Below are the code and all the weights of a small trained network. Each question names an input and a class and asks about switching units off, where a switched-off unit gives its printed mean instead of its output.

import numpy as np


def w(rows, s, z=0):
    codes = np.array(rows[::2]) - 128.0
    scale = np.full(codes.shape[1], s)
    scale[-1] = z or s
    return codes * scale


def norm(h):
    return h / np.sqrt((h * h).mean(-1, keepdims=True) + 1e-5)


def f(y):
    return y / 2 * (1 + np.tanh(0.7978845608 * (y + 0.044715 * y**3)))


def log_softmax(a):
    a = a - a.max(-1, keepdims=True)
    return a - np.log(np.exp(a).sum(-1, keepdims=True))


def net(x, mask):
    res = np.array(x, float).reshape(1, 2) / 4 @ E
    u = 0
    for l in range(2):
        y = f(norm(res) @ A[l][:, :-1].T + A[l][:, -1])
        res = res + np.where(mask[u : u + 7], y, B[l][:, -1]) @ B[l][:, :-1]
        u += 7
    return log_softmax(norm(res)[-1] @ U[:, :-1].T + U[:, -1])


A, B = {}, {}
E = w([
[162,162,114,7,107],'x0',
[82,78,120,144,83],'x1',
],0.0019)
A[0] = w([
[48,174,21,33,10,28],'0.n1',
[30,128,26,131,40,180],'0.n2',
[253,100,64,78,193,127],'0.n3',
[160,178,36,37,146,26],'0.n4',
[45,115,187,167,49,250],'0.n5',
[187,94,215,121,42,35],'0.n6',
[200,78,80,131,179,237],'0.n7',
],0.0061,0.0024)
B[0] = w([
[176,2,117,60,179,254],'0.n1',
[70,49,189,137,26,221],'0.n2',
[162,221,211,144,109,214],'0.n3',
[68,225,124,83,110,230],'0.n4',
[165,236,95,117,131,236],'0.n5',
[55,166,91,85,133,115],'0.n6',
[176,99,220,112,134,177],'0.n7',
],0.0057,0.0038)
A[1] = w([
[217,98,160,67,173,96],'1.n1',
[238,148,197,141,202,146],'1.n2',
[80,56,50,62,180,143],'1.n3',
[58,222,149,171,132,94],'1.n4',
[192,146,217,196,114,70],'1.n5',
[81,196,88,136,177,3],'1.n6',
[42,159,161,205,2,83],'1.n7',
],0.0074,0.0048)
B[1] = w([
[115,173,120,234,99,187],'1.n1',
[168,67,18,161,242,253],'1.n2',
[120,6,176,91,2,166],'1.n3',
[110,73,210,65,79,177],'1.n4',
[128,16,48,129,82,194],'1.n5',
[165,44,164,135,188,108],'1.n6',
[64,255,24,207,88,199],'1.n7',
],0.0061,0.0054)
U = w([
[206,43,25,223,243,253],'0',
[221,233,208,37,251,252],'1',
[24,220,55,254,11,253],'2',
[113,12,237,49,11,253],'3',
[28,117,240,208,204,3],'4',
[32,113,244,215,201,3],'5',
[24,111,244,208,210,3],'6',
],0.0067,0.0052)

Each question gives the input, the list of numbers given to net, and the class t.
The units are the neurons (one row each of A and B). Each row of codes is followed by its name. A weight is (code - 128) times the scale printed after its matrix; where a second scale follows, it is the last column's (A, B and U).
mask holds one flag per neuron, layer by layer. A switched-off neuron (its flag False) gives its mean, the last column of its row in B, instead of its output. The means were averaged over made-up inputs and are rounded, as every weight is.
A unit's drop is (log p(t) with every unit on - log p(t) with that unit switched off) / (log p(t) with every unit on - log p(t) with every unit switched off).
The circuit of an input: a set's keep is (log p(t) with only the set's units on - log p(t) with every unit switched off) / (log p(t) with every unit on - log p(t) with every unit switched off). Starting from the 12 units with the biggest drops (on a tie, the unit counted first), units are removed one at a time, each time the one whose removal leaves the highest keep (on an exact tie, the one counted first), for as long as the keep stays at least 0.8.
circuit, biggest first: the units of the circuit, biggest drop first
most important unit: the unit with the biggest drop
k most important neurons: the k neurons with the biggest drops, biggest first
k most important neurons of layer l: the k neurons of layer l with the biggest drops, biggest first
drop when u is switched off: that unit's drop, to one decimal
input [1,8], class 3: circuit, biggest first	[0.n1 1.n2]
input [2,-5], class 1: most important unit	0.n4
input [1,-7], class 1: 3 most important neurons	[0.n2 0.n4 0.n1]
input [4,1], class 3: 4 most important neurons	[0.n1 0.n5 1.n3 1.n7]
input [3,-7], class 1: 2 most important neurons	[0.n4 0.n2]
input [6,1], class 3: 4 most important neurons of layer 1	[1.n3 1.n7 1.n2 1.n1]
input [6,0], class 1: circuit, biggest first	[1.n5 0.n2]
input [5,1], class 3: 2 most important neurons	[0.n5 0.n1]
input [1,-5], class 1: 3 most important neurons	[0.n2 0.n4 0.n1]
input [8,0], class 1: 4 most important neurons	[0.n3 0.n4 1.n5 0.n2]
input [1,-6], class 1: 2 most important neurons of layer 0	[0.n2 0.n4]
input [7,0], class 1: 2 most important neurons	[0.n3 0.n4]
input [4,-4], class 1: 2 most important neurons	[0.n4 0.n2]
input [8,-6], class 1: 3 most important neurons	[0.n4 1.n7 0.n2]
input [8,-3], class 1: 2 most important neurons	[0.n4 1.n7]
input [4,7], class 3: most important neuron of layer 1	[1.n2]
input [2,8], class 3: drop when 0.n1 is switched off	2.1
input [2,3], class 3: drop when 0.n4 is switched off	0.0
input [7,-7], class 1: drop when 1.n7 is switched off	0.1
input [5,4], class 3: most important unit	0.n1
